Each row has a name. Each piece below is followed by the name of the row it came from, unless a question asks for something else. Each question is about the rows just above it.

[ 4.52 -0.86  1.30  1.73 -3.08 -4.46 -4.61 -0.16 -0.11  0.76  0.35  1.60
  1.83  2.69 -7.75  1.91 -0.06 -0.02 -0.97 -1.18  0.02] -> j_647
[-7.75  1.91 -0.09 -0.02  1.25 -4.57  2.18  0.52 -2.19 -1.69 -1.17 -2.53
  1.93 -4.27  4.40  0.95 -1.94 -0.36  0.72  0.37 -1.26] -> j_15
[-2.14  0.61 -2.08  0.93  1.25 -4.57  2.18  0.52 -2.19 -1.69 -1.17 -2.53
  1.93 -4.27  4.40  0.95 -1.94 -0.36  0.72  0.37 -1.26] -> j_527
[-4.42 -0.94  1.26 -0.75 -3.26  2.96 -4.98 -0.34  1.24 -3.00 -2.23  1.90
  1.27 -9.12 -9.18 -0.99  1.10 -0.53  1.65 -1.36  0.67] -> j_741
[-5.10 -3.64 -0.51  3.64  2.28  1.51  0.95  1.23  3.35  1.98  1.40  2.67
  1.08  6.44 -8.89 -2.74  3.04 -0.48 -1.73 -1.50  1.88] -> j_492
[ 3.40 -1.21  0.12  2.39 -2.40 -5.10 -3.64 -0.51  3.64  2.28  1.51  0.95
  1.22  7.55 -6.58  2.25  3.38 -0.53 -1.91 -1.11  2.42] -> j_903
[ 1.26  0.42 -3.46  2.61  2.09 -6.54  3.38  0.30  0.39 -1.47 -1.13 -3.58
  1.60 -3.47  5.97  2.44  0.50 -0.98  0.45  0.58  0.55] -> j_756
[ 2.19  1.08 -2.70 -1.54  2.36  1.30  4.20  0.83 -2.80  2.22  1.65 -3.36
  1.75  7.67  9.04 -1.48 -2.48  0.50 -2.18  0.86 -1.82] -> j_877
[ 2.87 -0.18 -0.87 -1.60 -0.54  7.10 -0.51 -0.08  2.14 -1.62 -1.39 -0.69
  1.44 -4.50 -0.33 -1.90  2.00 -0.37  0.47 -0.30  1.37] -> j_940
Which row holds [-2.19  0.52  2.18 -4.57  1.25  0.93 -2.08  0.61 -2.14] read backwards?
j_527
[ 9.04  7.67  1.75 -3.36  1.65  2.22 -2.80] is which row, read backwards?
j_877
Which row holds this, read backwards? [ 1.22  0.95  1.51  2.28  3.64 -0.51 -3.64 -5.10]
j_903
[-0.02 -0.06  1.91 -7.75  2.69  1.83  1.60] is which row, read backwards?
j_647
The row with [-7.75  1.91 -0.09 -0.02  1.25 -4.57  2.18  0.52 -2.19 -1.69 -1.17 -2.53
  1.93 -4.27  4.40  0.95 -1.94 -0.36  0.72  0.37 -1.26] is
j_15
Which row holds this, read backwards? [-0.02 -0.06  1.91 -7.75]
j_647

[ 2.56 -5.88  3.13  1.46 -2.82 -0.70  0.71  4.68 -3.66  0.69 -5.74 -1.01
  0.36] = j_647
[-0.08 -2.53  3.45 -1.86 -4.03 -4.25  1.09  4.36 -3.51 -2.79  0.86 -2.91
  7.69] = j_741
[ 5.92 -5.99 -2.56  1.55 -0.25  1.78  0.59 -1.91  1.33 -2.60 -5.57  2.23
  2.58] = j_54
[ 1.31 -4.08 -1.21 -0.94 -0.61 -2.62  5.72 -4.20  0.03 -2.93  0.42  1.87
  7.07] = j_527
[ 7.68 -7.67 -1.67 -0.96 -4.25 -4.03  4.36 -3.51 -2.79  1.09 -5.78  0.48
  7.81] = j_617
Which row holds [ 0.69 -3.66  4.68  0.71 -0.70 -2.82] read backwards?
j_647
Which row holds this, read backwards? [-4.25 -0.96 -1.67 -7.67  7.68]
j_617
[-2.79 -3.51  4.36  1.09 -4.25 -4.03] is which row, read backwards?
j_741
Which row holds [ 0.03 -4.20] read backwards?
j_527
Which row holds this, read backwards? [-3.51  4.36 -4.03 -4.25 -0.96 -1.67 -7.67]
j_617
asked: [ 7.68 -7.67 -1.67 -0.96 -4.25 -4.03  4.36 -3.51 -2.79  1.09 -5.78  0.48
  7.81]
j_617
Which row holds this, read backwards? [1.87 0.42]
j_527

